a =
2.91	-4.37	2.70	1.98	2.63	-1.57	-3.08	3.75	1.88	-1.51	-3.10	-0.34
-1.40	0.28	1.78	-1.05	-3.49	2.98	3.09	-3.80	3.07	0.85	-3.86	-4.60
a[0,0] => 2.91
a[1,8] => 3.07
a[0,1] => -4.37
a[1,1] => 0.28
a[0,4] => 2.63
a[1,6] => 3.09
a[0,2] => 2.70
a[1,2] => 1.78
a[0,6] => -3.08
a[1,4] => -3.49
a[0,7] => 3.75
a[0] => [2.91, -4.37, 2.70, 1.98, 2.63, -1.57, -3.08, 3.75, 1.88, -1.51, -3.10, -0.34]
a[:, 9] => [-1.51, 0.85]
a[:, 3] => [1.98, -1.05]
a[1,0] => -1.40
a[1] => [-1.40, 0.28, 1.78, -1.05, -3.49, 2.98, 3.09, -3.80, 3.07, 0.85, -3.86, -4.60]
a[:, 8] => [1.88, 3.07]
a[0,3] => 1.98

M = [ 0.39 -5.19 -1.21 -5.52  5.16  1.89 -2.21 -3.64 -4.87  0.16]
M[-10]: 0.39
M[-5]: 1.89
M[-6]: 5.16
M[-3]: -3.64
M[1]: -5.19
M[-7]: -5.52

data =
[[ 1.19  0.12  0.05 -0.62 -1.57  0.50 -2.89 -3.31 -1.45]
 [-1.14 -1.46  4.16 -1.81 -5.27  2.83 -1.28  1.84  3.53]
 [ 1.64 -0.19  0.18  0.56  2.28 -3.06  0.85 -4.67  1.83]
 [ 0.99  1.27  1.57 -3.21  0.48 -5.46 -1.42  0.23  1.54]
 [-2.46 -2.01  1.10  0.37 -4.54 -3.61  1.08  4.01  2.29]
 [-1.19  2.83 -1.88  2.03  2.76 -1.99 -1.63 -0.64 -2.23]
 [-2.76 -0.75  0.04  1.69 -1.91  1.70  3.74  2.11 -3.84]
 [-0.19  2.63 -0.66 -2.63 -0.64 -0.19 -2.30  1.59 -2.52]
 [-0.70 -0.60  3.92  1.80 -2.60  5.07  2.38 -2.66 -3.47]
 [-2.18  0.07 -3.82 -2.40  2.27 -1.97 -0.42  0.45  3.45]
 [-1.62  0.12 -2.43 -1.30 -2.06 -3.63 -1.96  0.31 -1.42]
 [ 0.09  3.11 -2.40 -0.81  0.98  0.60  3.83  0.80 -0.68]
 [ 1.75  2.49  1.81  2.56 -2.05 -0.03  3.42  3.59  2.86]
 [ 0.40 -2.25 -3.66  1.30 -0.98  0.16  1.39  0.54 -1.32]
 [ 3.41 -0.79 -1.63 -2.32  1.84  1.63 -1.98 -2.08  1.28]]
Indices start at 0.
row 0 col 0	1.19
row 9 col 7	0.45
row 4 col 4	-4.54
row 8 col 0	-0.70
row 1 col 5	2.83
row 10 col 5	-3.63
row 11 col 3	-0.81
row 2 col 6	0.85
row 7 col 2	-0.66
row 14 col 8	1.28
row 10 col 4	-2.06
row 3 col 6	-1.42
row 10 col 7	0.31
row 5 col 7	-0.64
row 14 col 0	3.41
row 0 col 3	-0.62
row 8 col 7	-2.66
row 6 col 4	-1.91
row 12 col 5	-0.03
row 4 col 3	0.37
row 7 col 3	-2.63
row 8 col 2	3.92
row 14 col 5	1.63
row 1 col 1	-1.46
row 6 col 8	-3.84
row 7 col 0	-0.19
row 1 col 0	-1.14
row 3 col 1	1.27
row 13 col 3	1.30
row 7 col 1	2.63
row 5 col 1	2.83
row 12 col 4	-2.05
row 2 col 0	1.64
row 7 col 6	-2.30

X =
[[-4.26  2.49  3.47 -3.24  3.09  0.19 -2.37 -0.30  1.21  0.92 -1.99 -1.46
  -2.81 -1.90]
 [ 5.29 -3.08 -4.30  4.03 -3.84 -0.26  2.92  0.37 -1.49 -1.16  2.48  1.81
   3.47  2.39]]
Indices start at 0.
(0, 0) => -4.26
(0, 9) => 0.92
(0, 12) => -2.81
(1, 12) => 3.47
(0, 4) => 3.09
(0, 11) => -1.46
(1, 9) => -1.16
(0, 2) => 3.47
(1, 10) => 2.48
(0, 13) => -1.90
(0, 10) => -1.99
(1, 11) => 1.81
(1, 5) => -0.26
(0, 7) => -0.30
(1, 3) => 4.03
(1, 1) => -3.08
(0, 1) => 2.49

B =
[[-1.86 -0.66  1.42  5.56  1.14  1.59]
 [-1.91 -0.70  1.47  5.77  1.19  1.65]
 [ 2.15  1.02 -1.00 -5.00 -0.74 -1.17]
 [ 2.25  1.06 -1.10 -5.38 -0.82 -1.28]
 [-1.97 -0.73  1.49  5.90  1.21  1.68]
 [ 2.09  0.98 -1.04 -5.03 -0.78 -1.20]
 [ 2.10  0.99 -0.96 -4.82 -0.70 -1.13]
 [-1.88 -0.69  1.44  5.65  1.15  1.61]
 [-1.80 -0.64  1.45  5.59  1.19  1.63]
 [ 2.19  1.02 -1.09 -5.26 -0.81 -1.26]
 [ 2.19  1.02 -1.09 -5.25 -0.80 -1.25]
 [ 2.18  1.03 -1.02 -5.07 -0.75 -1.19]
 [ 2.13  1.00 -0.99 -4.95 -0.73 -1.15]]
Indices start at 0.
(0, 0)	-1.86
(7, 4)	1.15
(8, 4)	1.19
(11, 4)	-0.75
(3, 0)	2.25
(1, 1)	-0.70
(0, 4)	1.14
(7, 5)	1.61
(0, 3)	5.56
(0, 2)	1.42
(2, 1)	1.02
(11, 1)	1.03
(3, 4)	-0.82
(0, 1)	-0.66
(8, 0)	-1.80
(10, 3)	-5.25
(3, 2)	-1.10
(9, 5)	-1.26
(10, 4)	-0.80
(5, 5)	-1.20
(7, 3)	5.65
(10, 2)	-1.09
(1, 0)	-1.91
(9, 0)	2.19
(5, 1)	0.98
(4, 3)	5.90
(2, 3)	-5.00
(9, 2)	-1.09
(12, 5)	-1.15
(4, 0)	-1.97
(12, 1)	1.00
(7, 2)	1.44
(7, 1)	-0.69

W =
[-4.54 -5.16 -4.76 -4.48 -5.06 -4.69 -4.87  4.50  4.86 -5.02  4.59  4.27
 -4.76 -4.70  4.76]
W[-15] => -4.54
W[9] => -5.02
W[-3] => -4.76
W[2] => -4.76
W[-5] => 4.59
W[5] => -4.69
W[-2] => -4.70

grid =
[-0.18 -0.16  0.15  0.15 -0.17  0.14  0.15 -0.16 -0.17  0.15  0.15  0.17
  0.17  0.14 -0.15  0.16]
grid[0] -> -0.18
grid[2] -> 0.15
grid[3] -> 0.15
grid[11] -> 0.17
grid[12] -> 0.17
grid[13] -> 0.14
grid[14] -> -0.15
grid[4] -> -0.17

x = [-3.29  0.47  0.23 -0.47  5.61 -0.74  2.35 -0.26  1.39 -0.21 -0.83]
x[0]	-3.29
x[9]	-0.21
x[4]	5.61
x[5]	-0.74
x[1]	0.47
x[10]	-0.83
x[2]	0.23
x[3]	-0.47

m =
[[ 4.69 -1.27  1.20  2.39 -0.50 -1.83  4.31 -1.44 -0.53 -3.69 -3.24  1.17
  -1.65  3.18  0.84]
 [ 2.67 -2.65 -3.07  2.36  1.90 -1.37  4.55 -0.51 -0.52 -2.78 -4.23  0.32
   1.51 -0.33 -0.02]]
Indices start at 0.
row 0 col 0: 4.69
row 1 col 0: 2.67
row 1 col 4: 1.90
row 0 col 10: -3.24
row 1 col 12: 1.51
row 0 col 5: -1.83
row 0 col 2: 1.20
row 0 col 7: -1.44
row 1 col 7: -0.51
row 0 col 8: -0.53
row 0 col 6: 4.31
row 1 col 11: 0.32
row 0 col 3: 2.39

arr =
array([ 1.08, -1.14, -3.58, -0.24,  0.20, -4.67, -0.01, -1.72, -0.50,
        1.09,  0.17,  2.87,  0.72,  5.88,  1.79, -2.16])
arr[0] -> 1.08
arr[8] -> -0.50
arr[1] -> -1.14
arr[2] -> -3.58
arr[9] -> 1.09
arr[13] -> 5.88
arr[15] -> -2.16
arr[12] -> 0.72
arr[10] -> 0.17
